Below are the code and all the weights of a small trained network. Each question names an input and a target symbol and asks about switching units off, where a switched-off unit gives its printed mean instead of its output.

import numpy as np


def w(rows, s, z=0):
    codes = np.array(rows[::2]) - 128.0
    scale = np.full(codes.shape[1], s)
    scale[-1] = z or s
    return codes * scale


def norm(h):
    return h / np.sqrt((h * h).mean(-1, keepdims=True) + 1e-5)


def softmax(a):
    e = np.exp(a - a.max(-1, keepdims=True))
    return e / e.sum(-1, keepdims=True)


def log_softmax(a):
    a = a - a.max(-1, keepdims=True)
    return a - np.log(np.exp(a).sum(-1, keepdims=True))


def net(x, mask):
    ids = ['αβγδεθξπστψ'.index(c) for c in x.split()]
    T = len(ids)
    res = E[ids] + P[:T]
    u = 0
    for l in range(2):
        r = norm(res)
        for j in range(3):
            rows = slice(2 * j, 2 * j + 2)
            q, k, v = (r @ M[l][rows].T for M in (Q, K, V))
            z = softmax(np.where(np.tri(T) > 0, q @ k.T / 2**0.5, -1e9)) @ v
            o = O[l][rows]
            res = res + np.where(mask[u + j], z, o[:, -1]) @ o[:, :-1]
        u += 3
    return log_softmax(norm(res)[-1] @ U[:, :-1].T + U[:, -1])


Q, K, V, O = {}, {}, {}, {}
E = w([
[194,176,128,109,217],'α',
[117,110,97,72,116],'β',
[142,132,91,188,194],'γ',
[221,59,49,124,163],'δ',
[150,50,146,150,177],'ε',
[188,64,147,108,114],'θ',
[162,144,150,203,236],'ξ',
[132,2,217,239,138],'π',
[214,126,148,128,73],'σ',
[159,127,138,168,144],'τ',
[29,130,90,131,184],'ψ',
],0.0071)
P = w([
[93,131,144,112,72],'0',
[88,62,2,143,25],'1',
[92,119,189,17,82],'2',
[149,82,114,96,219],'3',
[73,159,167,76,89],'4',
[121,96,81,157,169],'5',
[70,187,165,96,134],'6',
[132,107,12,103,254],'7',
[110,162,67,75,81],'8',
],0.0064)
Q[0] = w([
[59,96,29,125,104],'L0H0',
[70,68,81,198,174],'L0H0',
[134,180,221,144,29],'L0H1',
[73,143,193,141,170],'L0H1',
[152,167,162,83,92],'L0H2',
[169,103,1,141,116],'L0H2',
],0.0057)
K[0] = w([
[125,179,122,87,101],'L0H0',
[105,224,149,109,165],'L0H0',
[252,149,120,133,150],'L0H1',
[182,195,78,118,117],'L0H1',
[60,138,72,90,113],'L0H2',
[55,126,153,255,185],'L0H2',
],0.0066)
V[0] = w([
[99,119,93,155,1],'L0H0',
[190,81,189,124,162],'L0H0',
[166,75,35,168,115],'L0H1',
[144,122,145,44,105],'L0H1',
[172,141,187,176,117],'L0H2',
[69,163,187,144,176],'L0H2',
],0.0088)
O[0] = w([
[51,120,153,195,128,116],'L0H0',
[42,170,29,68,109,107],'L0H0',
[155,230,72,124,154,164],'L0H1',
[158,63,157,63,233,248],'L0H1',
[71,119,159,80,177,5],'L0H2',
[160,94,253,92,111,69],'L0H2',
],0.0066,0.0027)
Q[1] = w([
[10,116,167,105,86],'L1H0',
[146,198,36,150,169],'L1H0',
[171,149,122,100,168],'L1H1',
[117,245,126,112,165],'L1H1',
[148,140,72,87,116],'L1H2',
[72,176,181,254,116],'L1H2',
],0.0065)
K[1] = w([
[233,96,100,150,150],'L1H0',
[135,107,222,150,108],'L1H0',
[105,75,88,162,89],'L1H1',
[98,150,182,218,64],'L1H1',
[142,66,199,145,125],'L1H2',
[189,2,8,72,164],'L1H2',
],0.0056)
V[1] = w([
[207,87,173,211,183],'L1H0',
[3,118,185,79,170],'L1H0',
[250,97,142,11,103],'L1H1',
[213,78,137,157,97],'L1H1',
[154,125,73,59,200],'L1H2',
[160,231,209,82,24],'L1H2',
],0.0065)
O[1] = w([
[254,130,147,67,66,137],'L1H0',
[5,22,107,105,150,162],'L1H0',
[94,176,196,110,189,141],'L1H1',
[164,195,184,168,64,144],'L1H1',
[87,162,146,45,104,159],'L1H2',
[84,234,131,210,217,1],'L1H2',
],0.0056,0.003)
U = w([
[92,164,239,28,185,247],'α',
[212,97,163,39,48,210],'β',
[200,195,46,198,147,143],'γ',
[142,211,2,55,146,140],'δ',
[63,132,73,81,136,3],'ε',
[120,88,121,125,145,68],'θ',
[28,202,152,172,211,177],'ξ',
[71,98,101,132,138,80],'π',
[105,90,77,110,134,42],'σ',
[175,29,81,156,220,226],'τ',
[200,170,204,162,105,140],'ψ',
],0.0063,0.0035)

Each question gives the input, a string of symbols that net reads in full, and the target symbol t.
The units are the heads (2 rows each of Q, K, V and O). Each row of codes is followed by its name. A weight is (code - 128) times the scale printed after its matrix; where a second scale follows, it is the last column's (O and U).
mask holds one flag per head, layer by layer. A switched-off head (its flag False) gives its mean, the last column of its rows in O, instead of its output. The means were averaged over made-up inputs and are rounded, as every weight is.
A unit's drop is (log p(t) with every unit on - log p(t) with that unit switched off) / (log p(t) with every unit on - log p(t) with every unit switched off).
The circuit of an input: a set's keep is (log p(t) with only the set's units on - log p(t) with every unit switched off) / (log p(t) with every unit on - log p(t) with every unit switched off). Starting from all 6 units, units are removed one at a time, each time the one whose removal leaves the highest keep (on an exact tie, the one counted first), for as long as the keep stays at least 0.8.
units of the circuit, in order: the units of the circuit, biggest drop first
unit that matters most: the unit with the biggest drop
heads that matter: for each layer, one digit per head in row order, 1 if its drop is at least 0.15 and else 0, layers parted by /
input ξ β α β τ τ β α γ, target ξ: unit that matters most	L1H2
input δ β τ, target δ: heads that matter	011 / 000
input ξ β α, target ξ: units of the circuit, in order	L1H2, L0H1, L0H2, L0H0
input δ δ π, target δ: units of the circuit, in order	L0H1, L0H2
input δ τ ξ ψ ξ, target δ: heads that matter	010 / 000
input δ ψ β, target δ: heads that matter	011 / 100
input β β β β π ξ β, target β: units of the circuit, in order	L0H2, L1H0, L0H0
input β δ ξ β β ψ ψ, target β: heads that matter	101 / 001
input β β σ θ δ ξ τ, target β: units of the circuit, in order	L1H0, L0H0
input γ σ ξ β δ π, target γ: units of the circuit, in order	L0H1, L1H0
input δ δ σ ξ β δ γ, target δ: units of the circuit, in order	L0H2, L1H2, L1H0
input β α δ ξ β α ε, target β: heads that matter	011 / 101
input β ξ δ β γ, target β: heads that matter	100 / 001
input α ξ β β ξ β δ β ε, target α: units of the circuit, in order	L1H1, L0H2
input β β ξ β α, target β: heads that matter	111 / 001
input α ψ β, target α: units of the circuit, in order	L0H0, L1H1
input ξ δ α β ξ, target ξ: unit that matters most	L0H0
input ψ ξ σ ξ γ β β ξ γ, target ψ: units of the circuit, in order	L0H0, L0H2, L1H1
input α β α ξ ξ α δ, target α: heads that matter	001 / 010
input α τ θ γ ξ ξ γ π ψ, target α: units of the circuit, in order	L0H2
input β α β β θ ψ γ α δ, target β: units of the circuit, in order	L0H2, L1H2
input γ τ ξ β δ τ, target γ: heads that matter	010 / 001
input γ τ β, target γ: units of the circuit, in order	L0H1, L1H2, L0H0, L1H0
input ξ δ τ, target ξ: units of the circuit, in order	L0H1, L1H2
input α ξ π, target α: heads that matter	100 / 010
input γ δ τ, target γ: heads that matter	010 / 000
